Below is a small trained network, with its code and all its weights. Each question gives an input and a class and asks what happens when units are switched off, that is, made to give their printed mean instead of their output.

import numpy as np


def w(rows, s, z=0):
    codes = np.array(rows[::2]) - 128.0
    scale = np.full(codes.shape[1], s)
    scale[-1] = z or s
    return codes * scale


def norm(h):
    return h / np.sqrt((h * h).mean(-1, keepdims=True) + 1e-5)


def f(y):
    return y / 2 * (1 + np.tanh(0.7978845608 * (y + 0.044715 * y**3)))


def log_softmax(a):
    a = a - a.max(-1, keepdims=True)
    return a - np.log(np.exp(a).sum(-1, keepdims=True))


def net(x, mask):
    res = np.array(x, float).reshape(1, 5) / 4 @ E
    u = 0
    for l in range(2):
        y = f(norm(res) @ A[l][:, :-1].T + A[l][:, -1])
        res = res + np.where(mask[u : u + 12], y, B[l][:, -1]) @ B[l][:, :-1]
        u += 12
    return log_softmax(norm(res)[-1] @ U[:, :-1].T + U[:, -1])


A, B = {}, {}
E = w([
[39,109,201,191,37,59],'x0',
[130,128,128,122,125,124],'x1',
[165,235,159,56,5,186],'x2',
[57,123,209,91,176,199],'x3',
[227,32,191,99,106,122],'x4',
],0.00028)
A[0] = w([
[213,32,147,99,94,141,123],'L0N0',
[162,215,150,77,31,194,18],'L0N1',
[202,166,63,174,101,42,88],'L0N2',
[76,153,238,102,204,203,143],'L0N3',
[43,224,24,200,135,186,89],'L0N4',
[102,24,97,219,251,80,187],'L0N5',
[191,152,24,30,208,176,85],'L0N6',
[156,214,151,73,31,189,17],'L0N7',
[88,94,147,145,63,85,254],'L0N8',
[200,159,60,176,106,43,107],'L0N9',
[195,169,67,172,100,45,83],'L0N10',
[84,183,67,190,133,188,42],'L0N11',
],0.002,0.00096)
B[0] = w([
[99,151,187,59,161,87,169],'L0N0',
[166,137,48,125,106,52,139],'L0N1',
[37,70,124,69,103,210,148],'L0N2',
[34,33,8,47,2,208,181],'L0N3',
[110,134,234,33,176,63,166],'L0N4',
[195,187,45,98,55,62,255],'L0N5',
[98,187,200,189,116,201,154],'L0N6',
[170,142,47,128,109,57,138],'L0N7',
[153,228,152,132,138,231,233],'L0N8',
[45,87,131,70,95,208,157],'L0N9',
[42,76,123,81,116,200,142],'L0N10',
[121,97,179,66,158,60,106],'L0N11',
],0.0014,0.00099)
A[1] = w([
[101,114,106,151,176,106,88],'L1N0',
[95,132,176,183,70,92,78],'L1N1',
[107,123,149,184,89,105,70],'L1N2',
[98,49,115,145,156,134,54],'L1N3',
[120,77,133,86,112,140,75],'L1N4',
[67,79,255,136,139,225,10],'L1N5',
[98,122,175,162,70,91,89],'L1N6',
[161,150,95,82,207,184,92],'L1N7',
[117,61,86,186,206,77,88],'L1N8',
[82,99,89,121,108,155,111],'L1N9',
[189,79,158,110,110,138,71],'L1N10',
[206,82,178,122,104,141,96],'L1N11',
],0.0026,0.0012)
B[1] = w([
[114,155,176,101,82,136,40],'L1N0',
[178,153,145,140,169,225,124],'L1N1',
[164,157,147,123,151,191,84],'L1N2',
[94,167,113,84,55,187,11],'L1N3',
[19,146,91,161,112,179,106],'L1N4',
[203,156,61,126,95,64,110],'L1N5',
[168,153,131,141,177,219,133],'L1N6',
[139,149,205,202,78,204,144],'L1N7',
[178,242,119,47,11,163,2],'L1N8',
[106,41,148,83,105,165,171],'L1N9',
[30,205,128,94,159,111,103],'L1N10',
[10,182,144,89,175,78,138],'L1N11',
],0.0014,0.00064)
U = w([
[5,5,7,7,6,251,118],'0',
[250,250,251,251,240,250,116],'1',
[157,30,71,153,228,12,251],'2',
[251,250,5,10,5,5,58],'3',
[6,234,250,6,251,6,22],'4',
],0.0033,0.0026)

Each question gives the input, the list of numbers given to net, and the class t.
The units are the neurons (one row each of A and B). Each row of codes is followed by its name. A weight is (code - 128) times the scale printed after its matrix; where a second scale follows, it is the last column's (A, B and U).
mask holds one flag per neuron, layer by layer. A switched-off neuron (its flag False) gives its mean, the last column of its row in B, instead of its output. The means were averaged over made-up inputs and are rounded, as every weight is.
A unit's drop is (log p(t) with every unit on - log p(t) with that unit switched off) / (log p(t) with every unit on - log p(t) with every unit switched off).
The circuit of an input: a set's keep is (log p(t) with only the set's units on - log p(t) with every unit switched off) / (log p(t) with every unit on - log p(t) with every unit switched off). Starting from the 12 units with the biggest drops (on a tie, the unit counted first), units are removed one at a time, each time the one whose removal leaves the highest keep (on an exact tie, the one counted first), for as long as the keep stays at least 0.8.
units of the circuit, in order: the units of the circuit, biggest drop first
unit that matters most: the unit with the biggest drop
k most important neurons: the k neurons with the biggest drops, biggest first
top k neurons in layer l: the k neurons of layer l with the biggest drops, biggest first
input [0,5,0,4,7], class 4: units of the circuit, in order	L1N11
input [-5,-2,-4,-3,-5], class 1: top 2 neurons in layer 1	L1N7; L1N11
input [-5,1,2,3,-7], class 4: top 4 neurons in layer 0	L0N4; L0N11; L0N8; L0N3
input [2,1,6,5,3], class 3: top 2 neurons in layer 0	L0N7; L0N1
input [-8,7,-7,6,2], class 1: top 4 neurons in layer 0	L0N6; L0N2; L0N10; L0N9
input [6,-7,-8,1,8], class 3: units of the circuit, in order	L1N8; L0N5
input [3,5,5,-4,-2], class 2: top 2 neurons in layer 1	L1N8; L1N3
input [7,-6,5,-7,-8], class 4: units of the circuit, in order	L0N4; L0N5
input [5,-3,5,-1,-1], class 1: units of the circuit, in order	L0N5; L1N1
input [4,3,3,0,8], class 4: units of the circuit, in order	L1N11; L1N10
input [1,-5,2,3,4], class 2: 3 most important neurons	L0N2; L0N9; L0N10
input [-5,-6,5,3,0], class 2: 2 most important neurons	L0N8; L0N1
input [-4,0,6,-3,-8], class 4: top 2 neurons in layer 0	L0N4; L0N5
input [1,0,-7,-1,1], class 3: units of the circuit, in order	L1N8
input [3,-6,8,-8,0], class 0: top 2 neurons in layer 1	L1N5; L1N8
input [8,6,0,6,-8], class 1: top 2 neurons in layer 1	L1N1; L1N6
input [-3,2,-6,-4,-2], class 3: top 2 neurons in layer 0	L0N3; L0N8
input [-1,5,-3,3,7], class 4: units of the circuit, in order	L1N11; L1N10
input [-5,-3,7,-5,-8], class 4: units of the circuit, in order	L0N4; L0N5
input [3,0,-5,-2,7], class 4: unit that matters most	L1N11
input [-7,-7,4,0,-4], class 1: top 2 neurons in layer 1	L1N7; L1N11
